Where the symbols take the elements:
!: x649->x822, x931->x123, x156->x931, x632->x156, x607->x541, x392->x365, x859->x276, x945->x859, x20->x114, x114->x120, x606->x593, x120->x552, x887->x345, x552->x300, x396->x285, x541->x692, x593->x396, x129->x469, x934->x256, x482->x701, x256->x606, x984->x887, x250->x607, x365->x20, x822->x241, x692->x945, x218->x129, x340->x934, x241->x661, x300->x327, x327->x218, x276->x649, x838->x250, x701->x392, x919->x632, x661->x919, x285->x482, x345->x838, x123->x984, x469->x340
+: x649->x218, x931->x365, x156->x20, x632->x114, x607->x606, x392->x123, x859->x469, x945->x340, x20->x156, x114->x632, x606->x607, x120->x919, x887->x482, x552->x661, x396->x838, x541->x256, x593->x250, x129->x276, x934->x692, x482->x887, x256->x541, x984->x701, x250->x593, x365->x931, x822->x327, x692->x934, x218->x649, x340->x945, x241->x300, x300->x241, x327->x822, x276->x129, x838->x396, x701->x984, x919->x120, x661->x552, x285->x345, x345->x285, x123->x392, x469->x859

In the rows, 516 stands for zero.

Rows of some elements; one shown again gets a slightly different row:
x120 [712, 554, 455, 697, 440, 424, 440, 690, 706, 520, 718, 428, 370, 638, 918, 586, 206, 658, 545]
x218 [296, 458, 591, 631, 454, 615, 363, 402, 776, 330, 378, 578, 717, 391, 195, 578, 903, 381, 502]
x822 [533, 502, 523, 152, 442, 900, 574, 343, 237, 699, 408, 522, 566, 552, 610, 690, 558, 718, 742]
x256 [611, 527, 509, 430, 637, 398, 685, 558, 334, 691, 701, 381, 428, 635, 764, 582, 282, 731, 742]
x345 [575, 633, 528, 194, 468, 703, 718, 358, 213, 839, 290, 491, 414, 448, 491, 561, 584, 660, 669]
x541 [555, 469, 327, 858, 707, 285, 340, 616, 633, 270, 626, 618, 213, 683, 671, 447, 353, 428, 527]
x692 [581, 405, 517, 884, 528, 257, 266, 625, 681, 365, 711, 533, 543, 532, 474, 308, 386, 231, 308]
x859 [350, 495, 492, 510, 406, 561, 239, 507, 779, 541, 315, 673, 583, 399, 240, 275, 794, 313, 471]
x20 [590, 476, 456, 269, 571, 574, 568, 433, 35, 706, 541, 399, 368, 625, 721, 712, 393, 735, 671]
x649 [450, 578, 645, 327, 363, 713, 585, 262, 320, 599, 284, 596, 793, 496, 294, 581, 716, 610, 576]
x649 [487, 730, 510, 310, 424, 737, 664, 231, 305, 613, 325, 652, 744, 491, 244, 474, 788, 581, 654]
x256 [546, 553, 519, 496, 675, 348, 602, 574, 372, 643, 699, 260, 449, 580, 857, 595, 243, 694, 761]
x692 [596, 381, 502, 898, 630, 272, 270, 703, 719, 383, 681, 505, 500, 601, 461, 365, 466, 282, 421]
x934 [626, 476, 456, 170, 543, 650, 656, 460, 255, 687, 679, 343, 349, 465, 708, 646, 294, 867, 596]
x345 [554, 606, 552, 129, 477, 724, 846, 470, 202, 732, 201, 504, 539, 418, 497, 675, 452, 596, 608]
x340 [558, 712, 573, 153, 354, 825, 707, 464, 164, 687, 320, 605, 479, 510, 618, 721, 553, 730, 599]
x276 [482, 547, 647, 375, 456, 572, 480, 333, 519, 581, 336, 370, 668, 383, 147, 434, 950, 397, 422]
x218 [406, 458, 609, 554, 381, 699, 315, 445, 738, 346, 313, 540, 663, 360, 220, 428, 838, 411, 503]
x661 [660, 619, 446, 393, 520, 349, 725, 565, 236, 509, 652, 455, 360, 641, 870, 627, 293, 707, 678]
x649 [513, 710, 688, 360, 406, 683, 593, 347, 213, 578, 316, 574, 768, 430, 383, 564, 760, 570, 610]
x887 [401, 573, 689, 110, 505, 690, 606, 289, 384, 550, 283, 497, 825, 314, 358, 546, 690, 544, 467]
x482 [413, 575, 545, 625, 474, 562, 480, 338, 708, 461, 286, 568, 649, 266, 146, 351, 801, 339, 322]
x593 [639, 383, 467, 912, 702, 407, 379, 754, 676, 415, 678, 530, 374, 626, 600, 464, 273, 507, 532]
x606 [610, 537, 390, 654, 666, 397, 529, 731, 523, 431, 827, 549, 271, 619, 835, 551, 200, 490, 654]
x919 [600, 554, 430, 700, 549, 568, 683, 713, 498, 477, 709, 480, 99, 804, 787, 452, 223, 545, 522]
x20 [616, 530, 411, 377, 514, 567, 677, 396, 107, 658, 514, 351, 444, 699, 747, 701, 436, 634, 692]
x919 [596, 612, 461, 677, 574, 595, 621, 729, 493, 464, 844, 498, 206, 708, 814, 572, 305, 630, 496]
x606 [564, 499, 377, 697, 567, 428, 607, 742, 502, 494, 770, 586, 251, 600, 787, 511, 140, 493, 645]
x931 [367, 588, 472, 723, 531, 438, 451, 640, 970, 245, 547, 606, 766, 509, 323, 366, 702, 220, 384]
x701 [472, 583, 647, 381, 390, 513, 370, 378, 396, 587, 289, 607, 820, 374, 157, 477, 796, 394, 570]

Follow the symbols from each start, one at a time.
Each answer is a row, close to the row of the element it stands for.
[383, 466, 643, 641, 408, 661, 361, 425, 740, 427, 359, 600, 727, 431, 119, 515, 738, 408, 469]
+
[482, 735, 650, 381, 362, 766, 618, 225, 242, 578, 298, 570, 743, 537, 307, 566, 750, 571, 642]
+
[365, 409, 609, 585, 384, 728, 385, 466, 784, 442, 380, 547, 704, 415, 314, 572, 809, 481, 492]
!
[346, 556, 571, 250, 402, 634, 493, 325, 504, 457, 195, 573, 838, 443, 216, 553, 823, 414, 454]
+
[376, 470, 628, 324, 435, 563, 551, 281, 418, 645, 336, 586, 693, 357, 145, 413, 894, 526, 458]
+
[388, 451, 613, 260, 377, 519, 424, 283, 506, 532, 196, 472, 845, 413, 190, 494, 828, 416, 454]
!
[475, 643, 685, 203, 312, 666, 791, 333, 293, 649, 313, 537, 689, 490, 309, 592, 609, 517, 516]
+
[373, 457, 517, 524, 377, 500, 295, 531, 762, 473, 364, 680, 668, 339, 195, 451, 944, 441, 410]
!
[389, 528, 590, 426, 415, 558, 545, 250, 433, 597, 308, 448, 682, 449, 122, 437, 880, 391, 391]
[445, 412, 535, 717, 304, 649, 402, 496, 611, 309, 406, 680, 746, 297, 127, 310, 698, 272, 413]
+
[439, 494, 677, 139, 491, 730, 550, 292, 395, 706, 440, 600, 768, 443, 229, 646, 737, 591, 450]
!
[605, 534, 402, 218, 413, 649, 824, 320, 346, 750, 371, 500, 605, 418, 581, 670, 640, 771, 689]
+
[355, 517, 541, 808, 550, 487, 463, 603, 878, 274, 529, 613, 682, 534, 314, 368, 585, 234, 389]
+
[588, 588, 461, 165, 469, 648, 767, 328, 378, 665, 273, 420, 596, 431, 526, 692, 549, 787, 625]
!
[634, 498, 414, 327, 438, 625, 700, 428, 66, 739, 513, 407, 361, 697, 818, 710, 434, 684, 739]
+
[425, 391, 507, 814, 524, 224, 315, 718, 728, 338, 697, 404, 485, 540, 528, 463, 466, 362, 580]
!
[339, 521, 536, 684, 559, 333, 379, 608, 881, 353, 596, 588, 632, 517, 294, 311, 618, 318, 402]
!
[460, 463, 508, 629, 378, 597, 333, 523, 586, 332, 317, 603, 631, 350, 165, 358, 850, 278, 288]
[409, 496, 660, 246, 408, 772, 659, 317, 384, 696, 435, 632, 752, 501, 294, 642, 736, 617, 507]
!
[560, 559, 414, 199, 406, 629, 746, 273, 242, 654, 357, 489, 492, 471, 613, 574, 620, 747, 677]
!
[609, 554, 419, 316, 542, 560, 665, 450, 135, 668, 437, 480, 423, 688, 730, 690, 374, 711, 621]
!
[730, 580, 568, 453, 645, 479, 646, 455, 309, 478, 782, 513, 345, 713, 860, 646, 308, 701, 529]
!
[711, 601, 419, 662, 432, 441, 421, 637, 686, 540, 763, 426, 329, 609, 816, 527, 223, 683, 537]
!
[454, 414, 332, 841, 607, 306, 368, 658, 802, 426, 664, 389, 257, 587, 782, 500, 426, 441, 451]
+
[654, 560, 497, 418, 502, 388, 640, 552, 234, 608, 690, 513, 369, 723, 946, 616, 314, 644, 693]
+
[475, 437, 393, 846, 462, 194, 470, 762, 760, 487, 680, 383, 242, 648, 748, 449, 417, 361, 476]
+
[618, 587, 457, 469, 533, 349, 620, 591, 317, 478, 626, 424, 389, 689, 845, 630, 259, 637, 632]
[572, 528, 563, 383, 459, 609, 388, 458, 411, 601, 306, 713, 796, 231, 218, 558, 854, 410, 488]
+
[364, 397, 770, 367, 425, 692, 463, 340, 499, 528, 272, 552, 752, 452, 169, 508, 786, 357, 453]
!
[394, 594, 665, 98, 537, 664, 643, 292, 438, 527, 281, 557, 814, 308, 352, 632, 724, 585, 492]
!
[476, 598, 569, 150, 497, 802, 754, 334, 177, 701, 218, 591, 546, 331, 559, 560, 492, 644, 587]
!
[614, 625, 519, 414, 558, 577, 670, 433, 111, 646, 552, 518, 343, 501, 685, 800, 380, 675, 616]
+
[452, 362, 653, 848, 567, 287, 223, 705, 794, 372, 654, 649, 546, 498, 467, 293, 494, 432, 431]
+
[606, 548, 444, 338, 659, 613, 689, 492, 116, 687, 497, 538, 407, 538, 757, 796, 368, 790, 632]
!
[696, 445, 384, 351, 671, 454, 629, 589, 248, 669, 705, 481, 379, 549, 777, 667, 202, 755, 663]
!
[600, 417, 384, 688, 605, 435, 575, 605, 592, 517, 719, 504, 325, 600, 918, 478, 151, 582, 685]
[612, 393, 464, 831, 565, 365, 227, 643, 698, 304, 677, 506, 450, 604, 426, 358, 412, 227, 402]
!
[448, 515, 614, 769, 392, 429, 380, 528, 870, 515, 582, 653, 647, 504, 360, 392, 665, 243, 393]
!
[326, 437, 499, 547, 411, 586, 281, 493, 747, 597, 311, 716, 676, 435, 128, 399, 790, 400, 395]
!
[432, 545, 503, 417, 437, 596, 549, 301, 453, 579, 265, 542, 681, 341, 61, 397, 866, 340, 401]
+
[425, 433, 581, 295, 482, 570, 461, 337, 490, 559, 237, 491, 825, 423, 143, 588, 819, 390, 426]
+
[382, 491, 594, 400, 489, 503, 564, 399, 479, 544, 323, 490, 734, 397, 103, 432, 827, 393, 440]
+
[373, 518, 580, 227, 457, 639, 453, 379, 511, 501, 224, 464, 722, 488, 208, 488, 797, 354, 424]
!
[439, 646, 693, 162, 466, 655, 741, 360, 272, 694, 274, 433, 723, 414, 332, 505, 654, 525, 542]
+
[342, 428, 508, 572, 397, 520, 230, 571, 811, 500, 317, 572, 526, 412, 243, 323, 809, 350, 360]
[464, 594, 565, 88, 481, 696, 609, 319, 382, 495, 243, 630, 761, 361, 256, 548, 681, 615, 498]
!
[463, 612, 499, 149, 468, 738, 756, 415, 264, 704, 244, 467, 488, 371, 484, 540, 478, 664, 637]
!
[611, 593, 536, 349, 673, 543, 677, 360, 74, 719, 482, 544, 418, 568, 709, 850, 395, 807, 595]
+
[485, 307, 563, 770, 613, 203, 259, 604, 819, 396, 666, 526, 558, 510, 457, 290, 449, 467, 404]
!
[309, 461, 662, 669, 493, 390, 244, 619, 857, 389, 519, 597, 534, 530, 242, 211, 583, 233, 441]
!
[388, 483, 540, 643, 401, 543, 369, 316, 605, 460, 277, 657, 655, 334, 170, 277, 727, 292, 382]
+
[274, 611, 684, 88, 458, 665, 626, 235, 406, 520, 325, 538, 654, 366, 406, 577, 643, 651, 516]
!
[565, 563, 566, 169, 482, 721, 700, 425, 174, 738, 207, 461, 553, 457, 535, 646, 396, 574, 649]
+
[264, 435, 668, 648, 542, 509, 285, 617, 931, 409, 483, 654, 575, 523, 324, 214, 520, 264, 435]
[461, 595, 583, 591, 587, 622, 575, 382, 656, 541, 300, 547, 557, 306, 276, 366, 814, 311, 331]
!
[510, 595, 703, 388, 386, 542, 394, 491, 364, 651, 354, 708, 777, 250, 137, 492, 805, 336, 502]
!
[426, 571, 707, 176, 414, 749, 644, 345, 394, 809, 409, 526, 834, 431, 310, 566, 717, 588, 458]
+
[471, 499, 534, 634, 465, 625, 383, 485, 685, 350, 278, 651, 695, 317, 242, 364, 698, 171, 325]
+
[484, 550, 636, 115, 456, 716, 569, 293, 383, 711, 406, 594, 815, 529, 273, 604, 581, 650, 487]
!
[548, 567, 443, 203, 446, 602, 812, 244, 392, 667, 358, 573, 513, 465, 622, 613, 505, 774, 722]
!
[607, 533, 416, 383, 536, 519, 643, 330, 73, 663, 484, 392, 424, 668, 777, 593, 398, 675, 685]
!
[714, 710, 421, 418, 625, 498, 600, 528, 254, 526, 882, 408, 336, 637, 740, 722, 325, 734, 655]
!
[728, 611, 364, 656, 551, 422, 499, 667, 684, 594, 702, 470, 316, 669, 846, 481, 213, 608, 551]
[480, 664, 654, 363, 420, 647, 364, 338, 369, 691, 362, 703, 698, 325, 148, 524, 880, 425, 560]
!
[422, 583, 612, 169, 394, 750, 679, 253, 314, 772, 425, 661, 787, 487, 288, 549, 661, 693, 529]
!
[542, 547, 379, 145, 361, 677, 766, 320, 277, 658, 303, 547, 585, 451, 645, 549, 537, 815, 705]
+
[425, 547, 530, 753, 568, 500, 471, 648, 883, 275, 529, 633, 675, 508, 304, 360, 522, 251, 374]
+
[603, 632, 414, 158, 458, 596, 777, 258, 319, 643, 313, 607, 479, 550, 619, 610, 584, 752, 738]
+
[430, 462, 441, 746, 610, 399, 449, 674, 876, 335, 520, 590, 687, 492, 286, 237, 669, 234, 332]
!
[434, 487, 498, 573, 366, 606, 362, 475, 647, 350, 370, 658, 665, 256, 164, 391, 650, 298, 357]
+
[385, 612, 639, 169, 585, 745, 674, 337, 374, 676, 431, 601, 758, 446, 256, 635, 704, 547, 468]
!
[531, 639, 394, 173, 513, 669, 797, 262, 297, 713, 278, 536, 531, 487, 606, 566, 559, 802, 663]
[391, 622, 608, 402, 457, 496, 515, 262, 470, 586, 263, 440, 789, 294, 212, 429, 881, 355, 468]
!
[502, 726, 591, 225, 442, 669, 658, 336, 323, 608, 415, 562, 776, 446, 261, 573, 799, 590, 559]
!
[589, 600, 593, 260, 465, 1006, 645, 386, 316, 733, 393, 475, 581, 488, 588, 763, 531, 686, 581]
!
[690, 467, 531, 248, 498, 498, 738, 333, 408, 632, 507, 384, 423, 597, 694, 781, 450, 806, 599]
!
[663, 638, 524, 403, 510, 397, 767, 630, 204, 479, 576, 395, 370, 692, 881, 695, 244, 697, 638]
!
[620, 602, 423, 622, 437, 489, 677, 698, 471, 471, 795, 526, 149, 760, 819, 491, 212, 549, 461]
+
[803, 551, 463, 647, 508, 388, 441, 669, 743, 506, 725, 332, 322, 621, 857, 536, 141, 626, 577]
+
[573, 577, 350, 608, 565, 526, 590, 731, 506, 495, 857, 428, 113, 794, 942, 554, 236, 670, 504]
+
[783, 536, 431, 691, 517, 365, 540, 686, 619, 571, 793, 393, 252, 629, 869, 452, 151, 628, 551]
[632, 348, 361, 936, 653, 394, 462, 811, 624, 419, 679, 467, 348, 618, 577, 456, 278, 510, 333]
+
[772, 507, 454, 386, 742, 390, 647, 647, 250, 584, 758, 445, 374, 600, 738, 648, 236, 859, 642]
!
[623, 417, 435, 674, 646, 391, 670, 559, 572, 512, 725, 519, 274, 604, 904, 441, 147, 618, 594]
!
[533, 438, 379, 832, 681, 227, 388, 659, 685, 342, 677, 464, 248, 600, 874, 438, 347, 486, 590]
!
[618, 489, 491, 878, 632, 327, 250, 674, 722, 379, 692, 607, 482, 627, 396, 384, 410, 233, 427]
+
[666, 467, 484, 179, 623, 716, 660, 568, 259, 742, 499, 324, 308, 535, 630, 764, 414, 857, 626]
+
[634, 402, 472, 754, 669, 302, 373, 700, 788, 358, 710, 471, 498, 599, 450, 349, 540, 248, 397]
!
[521, 446, 642, 771, 503, 398, 302, 598, 928, 473, 605, 761, 668, 446, 369, 301, 614, 260, 380]
!
[351, 483, 547, 560, 395, 530, 284, 486, 794, 486, 283, 671, 638, 419, 220, 364, 847, 443, 393]
[316, 464, 584, 522, 399, 498, 305, 430, 715, 518, 349, 613, 620, 316, 259, 356, 767, 395, 397]
!
[381, 520, 512, 314, 427, 506, 545, 413, 469, 625, 284, 516, 662, 425, 152, 347, 890, 332, 370]
+
[456, 401, 634, 234, 482, 580, 455, 399, 531, 501, 230, 405, 782, 323, 207, 503, 802, 432, 464]
!
[464, 558, 617, 205, 382, 666, 842, 333, 277, 616, 321, 566, 677, 450, 367, 553, 643, 453, 536]
+
[256, 487, 572, 581, 302, 575, 274, 477, 815, 551, 253, 597, 715, 363, 221, 320, 788, 408, 321]
+
[458, 633, 736, 288, 415, 666, 786, 424, 333, 578, 237, 544, 711, 465, 364, 558, 626, 458, 588]
!
[517, 686, 525, 145, 428, 833, 699, 432, 196, 586, 315, 632, 489, 529, 601, 800, 589, 827, 630]
!
[637, 437, 431, 213, 520, 604, 677, 466, 175, 713, 459, 360, 343, 501, 639, 710, 387, 919, 491]
+
[635, 432, 471, 813, 608, 350, 248, 631, 689, 395, 762, 514, 476, 582, 402, 333, 327, 231, 274]
[770, 542, 505, 489, 628, 429, 597, 481, 321, 574, 731, 425, 294, 734, 798, 681, 304, 692, 506]
+
[640, 490, 444, 839, 497, 460, 314, 710, 806, 362, 675, 301, 385, 487, 756, 494, 393, 527, 407]
!
[441, 388, 529, 734, 592, 210, 257, 765, 796, 406, 689, 393, 446, 519, 528, 446, 423, 271, 478]
!
[386, 543, 481, 683, 556, 431, 449, 706, 891, 347, 501, 584, 619, 468, 294, 307, 681, 216, 372]
!
[370, 442, 571, 630, 334, 699, 377, 488, 610, 337, 278, 542, 701, 361, 229, 323, 709, 346, 428]
!
[352, 491, 725, 461, 457, 767, 467, 377, 544, 559, 251, 574, 737, 418, 122, 466, 769, 425, 542]
+
[547, 488, 640, 371, 460, 616, 354, 350, 463, 709, 341, 641, 690, 326, 191, 572, 866, 433, 563]
+
[383, 384, 714, 401, 396, 694, 439, 501, 480, 552, 353, 607, 814, 378, 121, 502, 801, 480, 458]
!
[394, 628, 692, 153, 491, 672, 676, 263, 459, 485, 264, 560, 708, 380, 368, 630, 610, 597, 436]
[764, 617, 487, 374, 571, 441, 599, 454, 315, 520, 764, 440, 255, 609, 832, 714, 335, 733, 609]
+
[716, 478, 420, 858, 540, 395, 330, 674, 848, 460, 691, 362, 299, 510, 776, 487, 409, 580, 464]
+
[716, 587, 521, 534, 621, 466, 692, 529, 262, 518, 697, 462, 290, 674, 848, 654, 461, 639, 574]
!
[760, 505, 402, 605, 514, 434, 462, 786, 625, 510, 822, 429, 309, 668, 839, 561, 218, 684, 650]
+
[666, 575, 466, 612, 649, 496, 578, 725, 518, 473, 765, 523, 161, 771, 857, 579, 321, 549, 528]
!
[717, 456, 429, 861, 595, 280, 337, 781, 645, 403, 727, 349, 251, 567, 727, 403, 312, 558, 410]
!
[389, 354, 462, 834, 522, 281, 171, 712, 773, 319, 734, 488, 494, 527, 530, 419, 443, 249, 508]
!
[309, 467, 518, 706, 502, 477, 518, 660, 878, 318, 571, 616, 630, 487, 284, 365, 629, 251, 420]
+
[565, 608, 446, 120, 445, 699, 712, 356, 280, 756, 423, 527, 515, 456, 600, 660, 553, 689, 702]
[538, 495, 454, 217, 529, 606, 610, 443, 177, 763, 568, 389, 402, 498, 720, 686, 311, 866, 625]
+
[589, 444, 438, 793, 620, 315, 271, 636, 686, 377, 695, 471, 487, 529, 489, 394, 417, 196, 383]
!
[492, 390, 721, 844, 446, 473, 353, 566, 928, 379, 612, 599, 696, 469, 373, 347, 682, 266, 350]
!
[335, 485, 576, 515, 453, 467, 257, 472, 813, 458, 290, 634, 633, 416, 187, 389, 776, 491, 402]
!
[316, 510, 597, 432, 369, 618, 515, 317, 491, 632, 274, 500, 624, 347, 168, 453, 870, 345, 457]
+
[344, 497, 597, 340, 390, 542, 435, 347, 559, 571, 220, 409, 766, 401, 215, 454, 731, 410, 436]
!
[448, 614, 717, 265, 369, 717, 794, 352, 349, 563, 252, 562, 719, 468, 403, 529, 650, 472, 504]
!
[492, 702, 526, 270, 399, 774, 645, 413, 266, 614, 313, 576, 520, 457, 597, 720, 584, 716, 474]
!
[608, 526, 570, 194, 593, 588, 658, 490, 169, 647, 574, 400, 281, 423, 662, 662, 360, 876, 549]
